Here is a tiny trained network, its code and every weight. The questions are about switching its units off for an input and a class, where a switched-off unit gives its printed mean instead of its output.

import numpy as np


def w(rows, s, z=0):
    codes = np.array(rows[::2]) - 128.0
    scale = np.full(codes.shape[1], s)
    scale[-1] = z or s
    return codes * scale


def f(y):
    return y / 2 * (1 + np.tanh(0.7978845608 * (y + 0.044715 * y**3)))


def log_softmax(a):
    a = a - a.max(-1, keepdims=True)
    return a - np.log(np.exp(a).sum(-1, keepdims=True))


def net(x, mask):
    res = np.array(x, float).reshape(1, 5) / 4 @ E
    y = f(res @ A[0][:, :-1].T + A[0][:, -1])
    res = res + np.where(mask, y, B[0][:, -1]) @ B[0][:, :-1]
    return log_softmax(res[-1] @ U[:, :-1].T + U[:, -1])


A, B = {}, {}
E = w([
[135,223,113,192,138,139,123,101,156],'x0',
[139,70,78,164,137,113,78,133,180],'x1',
[120,125,119,134,121,143,139,125,124],'x2',
[92,116,135,132,139,10,194,107,207],'x3',
[112,158,82,126,94,92,129,208,116],'x4',
],0.013)
A[0] = w([
[204,91,173,124,173,203,109,50,185,95],'N1',
[154,120,123,68,153,207,125,190,123,76],'N2',
[154,136,116,163,153,192,99,109,73,59],'N3',
[110,49,150,38,108,149,142,187,122,3],'N4',
[165,141,136,159,104,161,34,169,73,63],'N5',
[196,49,66,188,141,122,88,162,148,5],'N6',
[147,73,121,168,150,117,51,166,195,88],'N7',
[117,205,239,44,107,134,201,157,77,28],'N8',
[105,173,101,113,140,60,102,232,151,107],'N9',
[143,254,117,209,156,166,123,133,176,21],'N10',
[111,161,46,136,46,141,118,224,82,101],'N11',
],0.0093,0.0076)
B[0] = w([
[182,158,135,165,188,134,158,113,105,254],'N1',
[123,123,154,162,78,83,142,146,196,192],'N2',
[114,97,95,124,147,84,169,109,194,217],'N3',
[188,48,139,228,98,68,64,140,83,180],'N4',
[49,166,157,96,86,42,174,83,193,240],'N5',
[82,145,109,198,163,174,103,208,130,193],'N6',
[75,193,92,167,150,163,104,159,117,216],'N7',
[85,188,37,210,185,145,89,183,120,228],'N8',
[177,130,165,115,184,159,167,73,142,230],'N9',
[141,7,174,172,67,74,34,189,64,253],'N10',
[192,131,161,151,198,169,158,57,119,254],'N11',
],0.011,0.0074)
U = w([
[127,39,146,155,86,77,76,176,65,107],'0',
[20,133,134,137,116,13,237,141,237,89],'1',
[30,204,40,160,152,215,110,197,110,91],'2',
[126,133,113,129,104,166,156,134,129,254],'3',
[174,136,182,152,195,180,194,104,112,87],'4',
[118,153,114,1,87,204,110,119,90,183],'5',
[49,122,173,25,13,230,172,176,108,82],'6',
],0.009,0.021)

Each question gives the input, the list of numbers given to net, and the class t.
The units are the neurons (one row each of A and B). Each row of codes is followed by its name. A weight is (code - 128) times the scale printed after its matrix; where a second scale follows, it is the last column's (A, B and U).
mask holds one flag per neuron, in row order. A switched-off neuron (its flag False) gives its mean, the last column of its row in B, instead of its output. The means were averaged over made-up inputs and are rounded, as every weight is.
A unit's drop is (log p(t) with every unit on - log p(t) with that unit switched off) / (log p(t) with every unit on - log p(t) with every unit switched off).
The circuit of an input: a set's keep is (log p(t) with only the set's units on - log p(t) with every unit switched off) / (log p(t) with every unit on - log p(t) with every unit switched off). Starting from all 11 units, units are removed one at a time, each time the one whose removal leaves the highest keep (on an exact tie, the one counted first), for as long as the keep stays at least 0.8.
circuit, biggest first: the units of the circuit, biggest drop first
most important unit: the unit with the biggest drop
top k neurons: the k neurons with the biggest drops, biggest first
drop when u is switched off: that unit's drop, to one decimal
input [7,-8,-2,-3,-8], class 2: top 3 neurons -> (N8 N11 N9)
input [5,3,-2,3,7], class 4: top 2 neurons -> (N9 N11)
input [3,3,-4,-7,-7], class 1: top 3 neurons -> (N5 N3 N11)
input [-8,7,-7,5,0], class 0: top 3 neurons -> (N4 N8 N5)
input [-5,7,-6,1,-7], class 2: circuit, biggest first -> (N7 N6)
input [6,2,1,-8,6], class 1: most important unit -> N5
input [-3,4,7,6,6], class 3: circuit, biggest first -> (N5 N9)
input [-2,5,-7,6,-8], class 4: top 2 neurons -> (N1 N5)
input [-3,5,2,-5,0], class 1: circuit, biggest first -> (N5 N2)
input [3,-1,5,3,3], class 3: top 2 neurons -> (N5 N3)
input [-2,3,-8,3,-1], class 3: circuit, biggest first -> (N5 N10)
input [6,2,-3,-4,7], class 4: top 2 neurons -> (N11 N9)
input [6,2,4,3,8], class 4: circuit, biggest first -> (N9 N11)
input [-7,-1,6,-4,8], class 4: top 2 neurons -> (N11 N10)
input [-1,4,-2,3,-8], class 4: circuit, biggest first -> (N1)
input [1,-4,7,-7,-2], class 1: circuit, biggest first -> (N5 N3)
input [-7,1,3,-8,8], class 1: top 3 neurons -> (N5 N2 N10)
input [-5,-5,-6,-7,-5], class 1: top 3 neurons -> (N5 N2 N3)
input [2,-6,1,-3,0], class 2: drop when N8 is switched off -> 1.1
input [-8,6,-8,8,6], class 0: drop when N5 is switched off -> 0.5
